Here is a tiny trained network, its code and every weight. The questions are about switching its units off for an input and a target symbol, where a switched-off unit gives its printed mean instead of its output.

import numpy as np


def w(rows, s, z=0):
    codes = np.array(rows[::2]) - 128.0
    scale = np.full(codes.shape[1], s)
    scale[-1] = z or s
    return codes * scale


def norm(h):
    return h / np.sqrt((h * h).mean(-1, keepdims=True) + 1e-5)


def f(y):
    return np.maximum(y, 0)


def softmax(a):
    e = np.exp(a - a.max(-1, keepdims=True))
    return e / e.sum(-1, keepdims=True)


def log_softmax(a):
    a = a - a.max(-1, keepdims=True)
    return a - np.log(np.exp(a).sum(-1, keepdims=True))


def net(x, mask):
    ids = ['βγεζλμξπσ'.index(c) for c in x.split()]
    T = len(ids)
    res = E[ids] + P[:T]
    u = 0
    for l in range(2):
        r = norm(res)
        for j in range(2):
            rows = slice(3 * j, 3 * j + 3)
            q, k, v = (r @ M[l][rows].T for M in (Q, K, V))
            z = softmax(np.where(np.tri(T) > 0, q @ k.T / 3**0.5, -1e9)) @ v
            o = O[l][rows]
            res = res + np.where(mask[u + j], z, o[:, -1]) @ o[:, :-1]
        u += 2
        y = f(norm(res) @ A[l][:, :-1].T + A[l][:, -1])
        res = res + np.where(mask[u : u + 4], y, B[l][:, -1]) @ B[l][:, :-1]
        u += 4
    return log_softmax(norm(res)[-1] @ U[:, :-1].T + U[:, -1])


Q, K, V, O, A, B = {}, {}, {}, {}, {}, {}
E = w([
[81,169,107,96,123,83,89,156],'β',
[116,134,95,87,117,99,117,137],'γ',
[130,143,95,102,137,75,104,110],'ε',
[111,178,100,161,174,61,151,157],'ζ',
[103,173,119,116,168,84,155,149],'λ',
[113,84,191,142,173,128,183,172],'μ',
[112,117,80,174,124,91,92,59],'ξ',
[97,155,121,129,107,231,210,151],'π',
[84,124,190,91,87,216,20,250],'σ',
],0.019)
P = w([
[50,112,116,108,3,37,204,89],'0',
[197,190,115,99,114,120,148,139],'1',
[52,128,105,104,148,65,189,142],'2',
[177,169,113,96,145,157,139,141],'3',
[45,85,116,79,179,132,141,99],'4',
[160,154,107,128,186,169,125,148],'5',
[24,67,127,108,208,194,97,89],'6',
[162,165,119,158,215,141,142,130],'7',
],0.016)
Q[0] = w([
[144,62,111,61,40,142,136,92],'L0H0',
[144,173,121,52,193,153,150,107],'L0H0',
[65,56,114,122,56,179,156,70],'L0H0',
[94,44,193,136,2,80,113,133],'L0H1',
[186,166,170,88,174,147,156,135],'L0H1',
[59,86,118,56,163,45,180,124],'L0H1',
],0.0097)
K[0] = w([
[189,105,128,76,74,76,135,130],'L0H0',
[130,96,61,148,167,182,46,144],'L0H0',
[148,153,165,131,102,53,154,203],'L0H0',
[176,152,169,78,44,2,158,149],'L0H1',
[108,111,133,169,157,148,60,167],'L0H1',
[201,161,55,168,198,104,143,61],'L0H1',
],0.0089)
V[0] = w([
[117,37,112,57,145,89,191,113],'L0H0',
[212,93,59,89,164,170,64,233],'L0H0',
[144,132,167,15,179,48,163,152],'L0H0',
[93,163,159,58,185,143,30,194],'L0H1',
[207,78,181,253,112,134,6,178],'L0H1',
[191,167,160,112,163,200,146,62],'L0H1',
],0.0053)
O[0] = w([
[112,121,190,118,145,123,34,41,171],'L0H0',
[33,255,148,152,227,121,85,108,73],'L0H0',
[137,179,220,238,143,99,154,41,170],'L0H0',
[191,122,176,228,62,137,76,112,115],'L0H1',
[7,200,106,144,118,157,93,184,2],'L0H1',
[134,176,214,98,193,178,110,69,105],'L0H1',
],0.007,0.0062)
A[0] = w([
[225,151,141,188,93,104,138,149,1],'L0N0',
[84,98,224,90,114,51,40,176,249],'L0N1',
[14,53,164,174,122,11,178,12,66],'L0N2',
[41,84,254,98,53,209,147,192,229],'L0N3',
],0.0068,0.002)
B[0] = w([
[110,195,167,84,209,155,81,166,157],'L0N0',
[175,128,93,113,192,152,161,42,178],'L0N1',
[30,123,8,163,153,99,74,133,255],'L0N2',
[99,121,33,83,147,71,128,155,198],'L0N3',
],0.012,0.0075)
Q[1] = w([
[118,137,198,155,97,122,116,72],'L1H0',
[198,84,102,111,177,151,184,75],'L1H0',
[241,176,125,117,204,94,128,126],'L1H0',
[200,104,95,80,145,213,146,160],'L1H1',
[69,33,161,102,21,154,188,90],'L1H1',
[204,187,95,95,253,123,133,134],'L1H1',
],0.013)
K[1] = w([
[152,178,167,187,206,73,168,136],'L1H0',
[77,179,94,149,141,244,132,92],'L1H0',
[115,43,140,178,201,242,93,157],'L1H0',
[82,142,132,116,93,197,140,159],'L1H1',
[167,181,190,160,41,86,228,103],'L1H1',
[13,89,69,183,185,199,59,172],'L1H1',
],0.011)
V[1] = w([
[100,32,143,156,163,213,209,213],'L1H0',
[111,255,59,143,96,244,204,78],'L1H0',
[91,186,124,205,119,129,204,156],'L1H0',
[158,117,85,90,171,124,43,223],'L1H1',
[210,81,21,163,90,167,183,157],'L1H1',
[222,181,78,94,152,205,36,242],'L1H1',
],0.0077)
O[1] = w([
[78,179,170,180,83,162,206,73,108],'L1H0',
[188,168,27,130,147,203,169,120,142],'L1H0',
[124,89,141,90,177,173,251,156,109],'L1H0',
[116,150,186,153,106,45,86,219,200],'L1H1',
[79,229,109,230,176,168,53,139,189],'L1H1',
[142,247,120,77,145,108,103,174,2],'L1H1',
],0.012,0.0056)
A[1] = w([
[212,55,56,240,68,152,122,62,2],'L1N0',
[97,171,61,53,111,84,26,80,115],'L1N1',
[118,48,9,140,176,2,155,197,205],'L1N2',
[66,35,6,89,106,28,167,175,79],'L1N3',
],0.0068,0.0017)
B[1] = w([
[149,140,116,106,85,127,188,221,174],'L1N0',
[127,146,156,144,67,246,219,130,184],'L1N1',
[31,154,79,3,28,133,140,117,254],'L1N2',
[124,131,187,86,58,5,251,104,233],'L1N3',
],0.011,0.013)
U = w([
[92,110,149,90,5,110,199,136,69],'β',
[29,133,52,56,255,127,106,88,86],'γ',
[30,81,64,126,193,200,59,111,136],'ε',
[180,122,74,163,144,200,188,138,240],'ζ',
[174,93,114,93,100,155,79,93,83],'λ',
[114,93,236,172,104,153,130,85,235],'μ',
[146,91,133,106,114,172,98,120,71],'ξ',
[170,74,100,81,214,101,122,148,105],'π',
[128,170,135,170,110,129,98,228,253],'σ',
],0.009,0.0027)

Each question gives the input, a string of symbols that net reads in full, and the target symbol t.
The units are the heads (3 rows each of Q, K, V and O) and the neurons (one row each of A and B). Each row of codes is followed by its name. A weight is (code - 128) times the scale printed after its matrix; where a second scale follows, it is the last column's (O, A, B and U).
mask holds one flag per unit, layer by layer, with each layer's heads first. A switched-off unit (its flag False) gives its mean, the last column of its rows in O or B, instead of its output. The means were averaged over made-up inputs and are rounded, as every weight is.
A unit's drop is (log p(t) with every unit on - log p(t) with that unit switched off) / (log p(t) with every unit on - log p(t) with every unit switched off).
The circuit of an input: a set's keep is (log p(t) with only the set's units on - log p(t) with every unit switched off) / (log p(t) with every unit on - log p(t) with every unit switched off). Starting from all 12 units, units are removed one at a time, each time the one whose removal leaves the highest keep (on an exact tie, the one counted first), for as long as the keep stays at least 0.8.
units of the circuit, in order: the units of the circuit, biggest drop first
top k neurons: the k neurons with the biggest drops, biggest first
k most important neurons of layer l: the k neurons of layer l with the biggest drops, biggest first
which heads matter: for each layer, one digit per head in row order, 1 if its drop is at least 0.15 and else 0, layers parted by /
input σ ξ β λ π β π, target γ: which heads matter -> 11 / 01
input β ξ μ π λ μ, target ζ: which heads matter -> 00 / 10
input σ π ξ β ε β π ζ, target ζ: units of the circuit, in order -> (L1H0; L0N2; L1N2)
input ξ γ ε μ, target μ: units of the circuit, in order -> (L0H0; L1H0; L1N2; L1N3)
input π γ ε ε σ σ ξ ξ, target σ: units of the circuit, in order -> (L0N3; L1H1; L1N3)
input μ ξ λ π λ ε, target ζ: units of the circuit, in order -> (L1H0)
input π ζ π β ξ γ σ μ, target σ: units of the circuit, in order -> (L1H1; L1N3; L0N3)
input ξ γ π ξ, target ζ: 2 most important neurons of layer 1 -> (L1N2; L1N3)
input ε γ π σ μ μ β λ, target μ: units of the circuit, in order -> (L0N2; L1H0; L0H1; L1N2)
input ξ σ ε μ ζ β, target μ: top 2 neurons -> (L0N2; L0N3)
input ξ ξ β ε β σ π β, target σ: which heads matter -> 01 / 01
input π β ζ μ ξ π ε β, target ζ: units of the circuit, in order -> (L1H0; L1N2; L0N2)
input ξ ξ π β ξ, target ε: which heads matter -> 10 / 01
input ζ ζ β β μ π μ λ, target ζ: 2 most important neurons of layer 0 -> (L0N3; L0N2)
input γ λ β β, target π: 3 most important neurons of layer 0 -> (L0N0; L0N3; L0N2)
input ξ ξ β ζ γ σ, target σ: units of the circuit, in order -> (L1H1)
input β σ μ λ, target σ: which heads matter -> 01 / 00
input ξ σ λ γ β π π, target γ: which heads matter -> 11 / 00
input ξ μ ζ μ π π ξ γ, target ζ: which heads matter -> 00 / 10
input μ π π β λ ε, target π: which heads matter -> 11 / 01
input ε μ ξ π, target ζ: which heads matter -> 00 / 00
input ξ π ξ λ μ β, target μ: which heads matter -> 00 / 10
input λ β ε λ, target π: which heads matter -> 01 / 10
input π ε μ π μ ζ σ ξ, target σ: top 2 neurons -> (L0N3; L1N3)
